Here is a tiny trained network, its code and every weight. The questions are about switching its units off for an input and a class, where a switched-off unit gives its printed mean instead of its output.

import numpy as np


def w(rows, s, z=0):
    codes = np.array(rows[::2]) - 128.0
    scale = np.full(codes.shape[1], s)
    scale[-1] = z or s
    return codes * scale


def f(y):
    return np.maximum(y, 0)


def log_softmax(a):
    a = a - a.max(-1, keepdims=True)
    return a - np.log(np.exp(a).sum(-1, keepdims=True))


def net(x, mask):
    res = np.array(x, float).reshape(1, 4) / 4 @ E
    y = f(res @ A[0][:, :-1].T + A[0][:, -1])
    res = res + np.where(mask, y, B[0][:, -1]) @ B[0][:, :-1]
    return log_softmax(res[-1] @ U[:, :-1].T + U[:, -1])


A, B = {}, {}
E = w([
[70,115,66,125,81,143,254,42,148,145,88,90],'x0',
[102,191,127,217,172,96,117,33,210,113,232,54],'x1',
[49,101,185,82,156,145,116,118,210,237,96,249],'x2',
[146,115,101,143,109,100,129,147,114,173,159,134],'x3',
],0.0087)
A[0] = w([
[73,90,96,89,109,149,159,102,175,152,66,150,50],'N0',
[168,172,149,140,158,137,97,123,86,100,155,95,103],'N1',
[144,197,87,177,142,87,115,96,159,62,180,66,127],'N2',
[61,185,114,193,149,98,144,38,253,155,199,80,42],'N3',
[144,188,95,186,137,121,100,112,136,87,173,45,49],'N4',
[165,118,59,145,50,135,193,122,39,20,117,44,145],'N5',
[122,119,99,66,119,149,185,133,144,151,115,173,98],'N6',
[140,172,166,189,141,118,54,133,132,84,190,91,156],'N7',
[151,115,118,127,97,134,154,114,107,115,113,122,3],'N8',
],0.0068,0.0032)
B[0] = w([
[121,141,146,165,89,165,179,80,99,201,84,55,189],'N0',
[132,189,68,147,174,98,138,113,125,113,112,140,176],'N1',
[179,163,118,143,95,140,203,81,107,183,87,113,227],'N2',
[102,71,149,82,131,125,2,198,134,72,161,161,249],'N3',
[151,185,118,140,143,128,153,67,99,158,94,111,209],'N4',
[67,65,149,84,111,128,2,205,178,109,192,136,255],'N5',
[109,140,138,154,88,164,133,98,100,138,74,94,180],'N6',
[173,207,61,138,155,101,165,82,106,118,103,140,213],'N7',
[66,124,145,133,120,156,149,147,132,143,108,138,141],'N8',
],0.0084,0.01)
U = w([
[127,116,121,120,155,110,86,158,128,93,150,128,202],'0',
[102,69,152,112,129,145,107,151,133,135,131,123,194],'1',
[135,154,99,160,138,130,253,81,112,151,110,93,5],'2',
],0.014,0.0033)

Each question gives the input, the list of numbers given to net, and the class t.
The units are the neurons (one row each of A and B). Each row of codes is followed by its name. A weight is (code - 128) times the scale printed after its matrix; where a second scale follows, it is the last column's (A, B and U).
mask holds one flag per neuron, in row order. A switched-off neuron (its flag False) gives its mean, the last column of its row in B, instead of its output. The means were averaged over made-up inputs and are rounded, as every weight is.
A unit's drop is (log p(t) with every unit on - log p(t) with that unit switched off) / (log p(t) with every unit on - log p(t) with every unit switched off).
The circuit of an input: a set's keep is (log p(t) with only the set's units on - log p(t) with every unit switched off) / (log p(t) with every unit on - log p(t) with every unit switched off). Starting from all 9 units, units are removed one at a time, each time the one whose removal leaves the highest keep (on an exact tie, the one counted first), for as long as the keep stays at least 0.8.
circuit, biggest first: the units of the circuit, biggest drop first
most important unit: the unit with the biggest drop
top k neurons: the k neurons with the biggest drops, biggest first
drop when u is switched off: that unit's drop, to one decimal
input [-2,1,-4,-7], class 2: most important unit	N3
input [6,1,3,6], class 1: top 4 neurons	N2, N3, N7, N4
input [5,0,0,-1], class 1: top 3 neurons	N2, N7, N4
input [8,-1,0,-5], class 1: circuit, biggest first	N5, N7
input [6,1,-4,5], class 0: top 2 neurons	N5, N0
input [2,-7,1,4], class 2: top 3 neurons	N3, N5, N0
input [5,-3,-6,3], class 1: top 2 neurons	N5, N7
input [5,6,-8,-3], class 0: top 2 neurons	N5, N3
input [-1,2,-6,-5], class 2: top 3 neurons	N2, N3, N4
input [-8,1,-6,-3], class 2: top 3 neurons	N3, N7, N2
input [3,5,0,6], class 0: top 2 neurons	N3, N0
input [6,5,-4,2], class 0: drop when N5 is switched off	0.3
input [1,-5,2,4], class 2: drop when N1 is switched off	-0.1
input [5,8,0,-4], class 0: drop when N3 is switched off	4.0
input [7,3,7,4], class 1: circuit, biggest first	N3
